Here is a tiny trained network, its code and every weight. The questions are about switching its units off for an input and a class, where a switched-off unit gives its printed mean instead of its output.

import numpy as np


def w(rows, s, z=0):
    codes = np.array(rows[::2]) - 128.0
    scale = np.full(codes.shape[1], s)
    scale[-1] = z or s
    return codes * scale


def f(y):
    return np.maximum(y, 0)


def log_softmax(a):
    a = a - a.max(-1, keepdims=True)
    return a - np.log(np.exp(a).sum(-1, keepdims=True))


def net(x, mask):
    res = np.array(x, float).reshape(1, 4) / 4 @ E
    y = f(res @ A[0][:, :-1].T + A[0][:, -1])
    res = res + np.where(mask, y, B[0][:, -1]) @ B[0][:, :-1]
    return log_softmax(res[-1] @ U[:, :-1].T + U[:, -1])


A, B = {}, {}
E = w([
[138,40,61,181,102,158],'x0',
[89,107,163,171,227,147],'x1',
[157,166,190,230,123,65],'x2',
[123,37,255,136,159,122],'x3',
],0.009)
A[0] = w([
[126,162,106,73,128,131,187],'n1',
[110,113,167,193,149,127,255],'n2',
[128,36,158,157,131,125,116],'n3',
[135,107,138,85,125,88,80],'n4',
[124,118,182,74,83,122,176],'n5',
[115,97,125,58,177,146,163],'n6',
[127,112,10,97,48,142,202],'n7',
[119,3,94,96,161,148,159],'n8',
[138,153,183,169,123,104,119],'n9',
[130,220,72,126,126,136,100],'n10',
[134,167,175,90,135,129,153],'n11',
[126,136,118,52,113,134,143],'n12',
[110,202,79,92,207,145,144],'n13',
],0.016,0.0039)
B[0] = w([
[54,169,120,116,99,148,182],'n1',
[192,58,187,108,153,68,207],'n2',
[109,92,127,250,108,149,198],'n3',
[136,163,143,158,94,172,143],'n4',
[149,150,178,162,46,181,174],'n5',
[128,103,112,36,173,189,176],'n6',
[209,137,17,34,79,48,250],'n7',
[109,28,97,140,141,206,211],'n8',
[123,78,188,100,123,28,192],'n9',
[75,199,51,237,144,87,208],'n10',
[155,168,202,155,97,162,174],'n11',
[62,169,133,123,75,173,175],'n12',
[102,181,142,155,249,149,195],'n13',
],0.021,0.016)
U = w([
[98,122,60,55,116,183,82],'0',
[158,128,201,159,135,54,104],'1',
[77,195,201,106,62,181,106],'2',
[163,148,54,112,74,52,252],'3',
[58,215,118,134,188,99,145],'4',
[131,2,112,167,126,210,30],'5',
[98,111,166,111,230,151,86],'6',
],0.009,0.0019)

Each question gives the input, the list of numbers given to net, and the class t.
The units are the neurons (one row each of A and B). Each row of codes is followed by its name. A weight is (code - 128) times the scale printed after its matrix; where a second scale follows, it is the last column's (A, B and U).
mask holds one flag per neuron, in row order. A switched-off neuron (its flag False) gives its mean, the last column of its row in B, instead of its output. The means were averaged over made-up inputs and are rounded, as every weight is.
A unit's drop is (log p(t) with every unit on - log p(t) with that unit switched off) / (log p(t) with every unit on - log p(t) with every unit switched off).
The circuit of an input: a set's keep is (log p(t) with only the set's units on - log p(t) with every unit switched off) / (log p(t) with every unit on - log p(t) with every unit switched off). Starting from the 12 units with the biggest drops (on a tie, the unit counted first), units are removed one at a time, each time the one whose removal leaves the highest keep (on an exact tie, the one counted first), for as long as the keep stays at least 0.8.
circuit, biggest first: the units of the circuit, biggest drop first
most important unit: the unit with the biggest drop
k most important neurons: the k neurons with the biggest drops, biggest first
drop of u: that unit's drop, to one decimal
input [5,-1,-5,1], class 0: circuit, biggest first -> [n7; n2; n8]
input [7,-1,-4,-1], class 0: circuit, biggest first -> [n8; n7; n10; n2]
input [5,7,5,-4], class 1: most important unit -> n8
input [-8,2,2,0], class 1: 2 most important neurons -> [n9; n12]
input [-1,-1,5,-5], class 4: circuit, biggest first -> [n7; n10]
input [4,-6,-4,4], class 5: 2 most important neurons -> [n8; n3]
input [2,8,-2,-2], class 6: 4 most important neurons -> [n13; n5; n7; n3]
input [5,0,7,-2], class 1: circuit, biggest first -> [n7; n8]
input [5,7,8,5], class 1: 2 most important neurons -> [n2; n9]
input [1,0,-6,2], class 0: 3 most important neurons -> [n2; n6; n3]
input [8,-1,-6,-2], class 0: 2 most important neurons -> [n8; n7]
input [-4,-5,7,-4], class 4: 3 most important neurons -> [n7; n10; n2]
input [-8,5,-5,4], class 2: 2 most important neurons -> [n11; n5]
input [-5,4,-6,-3], class 4: circuit, biggest first -> [n13]
input [0,2,-5,-6], class 4: 4 most important neurons -> [n13; n10; n1; n2]
input [7,-3,-8,-2], class 0: 2 most important neurons -> [n8; n6]
input [3,-8,-8,1], class 0: 3 most important neurons -> [n8; n6; n12]
input [-7,0,5,-8], class 4: drop of n10 -> 0.0
input [-5,-6,-8,4], class 2: drop of n5 -> 0.3
input [-1,8,-6,-7], class 4: drop of n13 -> 1.7
input [-5,-5,3,-5], class 4: drop of n10 -> 0.1
input [-8,3,-7,-4], class 4: most important unit -> n13
